M =
| 102 | 131 | 126 | 120 |  94 | 115 |  87 |  98 | 140 | 128 | 175 | 109 | 128 |
| 110 | 132 | 136 | 151 | 120 | 122 |  92 | 115 | 133 | 128 | 151 | 123 | 127 |
| 118 | 128 | 112 | 104 | 139 | 143 | 126 | 144 | 144 | 111 |  99 | 144 | 122 |
| 115 | 126 | 133 | 147 | 118 | 123 |  90 | 118 | 128 | 138 | 152 | 131 | 134 |
| 100 | 133 | 128 | 144 |  45 | 161 | 106 | 107 | 119 | 180 | 128 | 113 | 138 |
| 128 | 154 |  75 | 127 | 161 | 128 | 128 | 101 | 149 | 128 | 116 | 124 | 128 |
| 112 | 122 | 158 |  97 | 152 | 142 | 128 | 140 | 135 | 132 | 132 | 114 | 118 |
| 130 | 125 | 116 | 122 | 128 | 138 | 122 | 119 | 135 | 141 | 107 | 128 | 121 |
| 130 | 131 | 120 | 131 | 128 | 150 | 114 | 104 | 135 | 147 | 131 | 135 | 122 |
| 123 | 128 | 128 | 128 | 128 | 140 | 122 | 124 | 109 | 117 |  97 | 135 | 145 |
| 128 | 114 | 138 | 141 | 127 |  90 | 107 | 181 | 169 | 161 | 181 | 111 |  73 |
| 128 | 130 | 128 | 151 | 128 | 127 |  94 | 119 | 139 | 134 | 159 | 128 | 132 |
| 134 | 126 | 136 |  90 | 171 | 158 | 137 | 149 | 129 | 169 | 128 | 128 | 106 |
| 105 | 128 | 134 | 147 | 116 | 116 |  97 | 117 | 128 | 140 | 151 | 129 | 138 |
| 124 | 128 | 101 | 128 | 170 | 140 |  89 | 128 | 132 | 128 | 170 |  86 | 128 |
|  76 |  81 | 128 | 125 | 128 | 128 | 122 | 192 | 127 | 136 | 162 | 128 | 134 |
Indices start at 1.
The entry directly below the smallest entry is 161
The smallest entry -> 45
Which number is the entry in row 1 and column 2?
A: 131
Which number is the top-right entry?
A: 128
The entry just left of the largest entry: 122
Which number is the bottom-left entry?
A: 76
The entry in the bottom-right corner: 134
The top entry of the column that holds the largest entry is 98
The entry in row 2 and column 3: 136
Which number is the entry just left of the smallest entry?
A: 144
The entry in row 2 and column 2 -> 132
Which number is the bottom entry of the column that holds the smallest entry?
A: 128
The entry just right of 113: 138
Which number is the entry just right of the largest entry?
A: 127
Which number is the entry in the top-left corner?
A: 102
Which number is the top entry of the column that holds the smallest entry?
A: 94
Which number is the entry in row 1 and column 3?
A: 126
The entry directly below 98 -> 115
Which number is the entry at row 2, column 1?
A: 110
Which number is the entry in row 3 and column 1?
A: 118
Which number is the entry at row 3, column 3?
A: 112

Questions about the array below. Indices start at 1.
1) Give the top entry of the column that holds the smallest entry.
2) Give the entry in row 1 and column 2.
3) Give the entry at row 3, column 1.
4) Give the top-right entry.
5) Give the entry directly above 78.
6) Give the entry in row 1 and column 1.
7) Give the maximum.
8) Give the entry in row 1 and column 3.
[[ 87 124  72  69  76 195  58 134 112 122  92  86  41 139]
 [ 83 120 132 141 112 121 158 168 176 157 146 155  52 108]
 [ 91 131 164 158 116 123 178 159 195 126 157 152  48  93]
 [ 85 117  68  58  85 191  68 130 101 126  97  87  41 132]
 [ 71 125  88  38  74 178  77 124 122 118 104  55  16 143]
 [100 120 135 147 119 119 177 168 181 149 154 153  46 102]
 [ 87 119  78  58  82 198  64 123 103 116  95  74  26 135]
 [ 84 119  74  55  87 192  74 126 105 121 102  90  39 145]
 [ 94 125 131 155 118 119 168 170 184 147 149 158  44 101]
 [ 85 125  76  66  85 185  55 131 105 129  94  79  31 131]
 [ 89 124 134 152 116 134 159 165 182 153 158 155  43  99]
 [ 88 118 133 157 105 123 175 160 179 154 149 151  47 103]
 [ 87 121  75  65  81 192  65 124  97 119  99  85  33 138]
 [ 74 125  87  44  74 180  74 132 112 108 109  54  21 148]]
1) 41
2) 124
3) 91
4) 139
5) 135
6) 87
7) 198
8) 72

A = |  79 |  85 | 142 | 141 | 111 | 156 |  85 |  43 |  53 |
The fourth-last entry is 156
The 2nd entry from the left -> 85
Give the fourth entry.
A: 141
Give the 3rd entry from the left.
A: 142
Give the entry just right of 141.
A: 111
The 3rd entry from the right is 85
